Here is a tiny trained network, its code and every weight. The questions are about switching its units off for an input and a target symbol, where a switched-off unit gives its printed mean instead of its output.

import numpy as np


def w(rows, s, z=0):
    codes = np.array(rows[::2]) - 128.0
    scale = np.full(codes.shape[1], s)
    scale[-1] = z or s
    return codes * scale


def f(y):
    return y / 2 * (1 + np.tanh(0.7978845608 * (y + 0.044715 * y**3)))


def softmax(a):
    e = np.exp(a - a.max(-1, keepdims=True))
    return e / e.sum(-1, keepdims=True)


def log_softmax(a):
    a = a - a.max(-1, keepdims=True)
    return a - np.log(np.exp(a).sum(-1, keepdims=True))


def net(x, mask):
    ids = ['Φεηλμξω'.index(c) for c in x.split()]
    T = len(ids)
    res = E[ids] + P[:T]
    u = 0
    for l in range(2):
        r = res
        for j in range(2):
            rows = slice(2 * j, 2 * j + 2)
            q, k, v = (r @ M[l][rows].T for M in (Q, K, V))
            z = softmax(np.where(np.tri(T) > 0, q @ k.T / 2**0.5, -1e9)) @ v
            o = O[l][rows]
            res = res + np.where(mask[u + j], z, o[:, -1]) @ o[:, :-1]
        u += 2
        y = f(res @ A[l][:, :-1].T + A[l][:, -1])
        res = res + np.where(mask[u : u + 8], y, B[l][:, -1]) @ B[l][:, :-1]
        u += 8
    return log_softmax(res[-1] @ U[:, :-1].T + U[:, -1])


Q, K, V, O, A, B = {}, {}, {}, {}, {}, {}
E = w([
[159,106,119],'Φ',
[87,41,92],'ε',
[75,150,132],'η',
[159,128,78],'λ',
[151,114,106],'μ',
[194,117,158],'ξ',
[251,216,144],'ω',
],0.012)
P = w([
[228,34,69],'0',
[37,163,88],'1',
[230,25,189],'2',
[49,203,120],'3',
[96,38,235],'4',
[68,216,146],'5',
[82,62,254],'6',
[67,223,161],'7',
],0.012)
Q[0] = w([
[52,183,214],'L0H1',
[80,99,254],'L0H1',
[187,171,112],'L0H2',
[196,57,157],'L0H2',
],0.0085)
K[0] = w([
[58,253,177],'L0H1',
[34,176,55],'L0H1',
[201,212,96],'L0H2',
[124,2,91],'L0H2',
],0.0067)
V[0] = w([
[200,227,151],'L0H1',
[81,163,254],'L0H1',
[171,90,221],'L0H2',
[55,138,49],'L0H2',
],0.011)
O[0] = w([
[102,50,51,206],'L0H1',
[105,85,115,6],'L0H1',
[169,6,154,217],'L0H2',
[154,170,157,1],'L0H2',
],0.011,0.0035)
A[0] = w([
[129,70,147,49],'L0N1',
[1,173,198,89],'L0N2',
[173,149,124,145],'L0N3',
[4,54,132,176],'L0N4',
[49,153,65,129],'L0N5',
[95,99,167,17],'L0N6',
[28,115,170,3],'L0N7',
[52,79,201,95],'L0N8',
],0.0092,0.0053)
B[0] = w([
[132,145,75,184],'L0N1',
[166,2,76,181],'L0N2',
[144,44,101,155],'L0N3',
[102,185,174,254],'L0N4',
[101,164,158,187],'L0N5',
[214,186,108,127],'L0N6',
[226,159,125,133],'L0N7',
[183,122,96,200],'L0N8',
],0.0071,0.0057)
Q[1] = w([
[169,121,37],'L1H1',
[240,167,171],'L1H1',
[2,101,126],'L1H2',
[227,143,8],'L1H2',
],0.0065)
K[1] = w([
[151,114,56],'L1H1',
[3,21,202],'L1H1',
[60,74,181],'L1H2',
[183,29,51],'L1H2',
],0.0048)
V[1] = w([
[103,206,39],'L1H1',
[204,156,2],'L1H1',
[150,204,40],'L1H2',
[98,210,122],'L1H2',
],0.0091)
O[1] = w([
[113,17,174,35],'L1H1',
[174,102,225,255],'L1H1',
[45,7,255,114],'L1H2',
[219,121,224,15],'L1H2',
],0.0084,0.0062)
A[1] = w([
[106,147,60,126],'L1N1',
[2,104,151,153],'L1N2',
[113,103,72,98],'L1N3',
[144,228,118,168],'L1N4',
[180,72,116,89],'L1N5',
[40,236,104,2],'L1N6',
[169,137,98,107],'L1N7',
[20,120,198,191],'L1N8',
],0.0091,0.0068)
B[1] = w([
[39,86,199,185],'L1N1',
[178,210,148,205],'L1N2',
[67,91,175,151],'L1N3',
[25,108,184,254],'L1N4',
[81,167,254,197],'L1N5',
[209,116,218,181],'L1N6',
[141,163,84,156],'L1N7',
[91,215,78,246],'L1N8',
],0.0056,0.004)
U = w([
[78,134,2,255],'Φ',
[178,121,116,74],'ε',
[148,243,180,135],'η',
[188,122,121,53],'λ',
[203,138,75,81],'μ',
[143,95,209,3],'ξ',
[83,14,132,112],'ω',
],0.009,0.006)

Each question gives the input, a string of symbols that net reads in full, and the target symbol t.
The units are the heads (2 rows each of Q, K, V and O) and the neurons (one row each of A and B). Each row of codes is followed by its name. A weight is (code - 128) times the scale printed after its matrix; where a second scale follows, it is the last column's (O, A, B and U).
mask holds one flag per unit, layer by layer, with each layer's heads first. A switched-off unit (its flag False) gives its mean, the last column of its rows in O or B, instead of its output. The means were averaged over made-up inputs and are rounded, as every weight is.
A unit's drop is (log p(t) with every unit on - log p(t) with that unit switched off) / (log p(t) with every unit on - log p(t) with every unit switched off).
The circuit of an input: a set's keep is (log p(t) with only the set's units on - log p(t) with every unit switched off) / (log p(t) with every unit on - log p(t) with every unit switched off). Starting from the 12 units with the biggest drops (on a tie, the unit counted first), units are removed one at a time, each time the one whose removal leaves the highest keep (on an exact tie, the one counted first), for as long as the keep stays at least 0.8.
circuit, biggest first: the units of the circuit, biggest drop first
top k neurons: the k neurons with the biggest drops, biggest first
top k neurons in layer l: the k neurons of layer l with the biggest drops, biggest first
input ω ξ μ, target ω: circuit, biggest first	L0H2
input λ ω ε, target ξ: circuit, biggest first	L0H1; L1H2
input ξ Φ Φ, target Φ: circuit, biggest first	L1H2; L0H2
input ε ξ ω ξ λ ω μ, target Φ: circuit, biggest first	L1H1; L0H1; L0N1
input ω ξ ε λ, target η: top 3 neurons	L1N6; L0N5; L0N8
input ξ ξ λ, target Φ: circuit, biggest first	L1H2; L0H2
input μ ξ λ ξ Φ ω Φ, target Φ: top 2 neurons	L0N1; L0N6
input ω μ Φ, target ω: circuit, biggest first	L0H1; L1H2; L0H2
input μ λ Φ η Φ ε, target η: top 2 neurons in layer 0	L0N5; L0N1
input λ ω Φ ξ ω, target ω: circuit, biggest first	L0H1; L0H2
input ω ξ λ ξ ξ ω, target Φ: top 2 neurons	L0N4; L1N5
input ξ ω ξ, target Φ: circuit, biggest first	L1H2; L0H2; L0N1
input ε ξ ξ ω ε, target Φ: top 2 neurons in layer 0	L0N1; L0N3
input ξ μ ε ξ λ Φ η, target Φ: top 2 neurons	L0N2; L1N6
input ω ω ε ω ξ ω λ ξ, target Φ: circuit, biggest first	L0H1
input ω ε ξ μ, target η: top 2 neurons in layer 1	L1N2; L1N8
input ω λ μ, target ω: circuit, biggest first	L1H2; L0H1; L1H1
input ω ω ω η, target η: top 2 neurons in layer 1	L1N8; L1N2
input η μ Φ ε, target η: top 2 neurons	L0N5; L1N2
input ε Φ η, target η: top neuron	L0N2
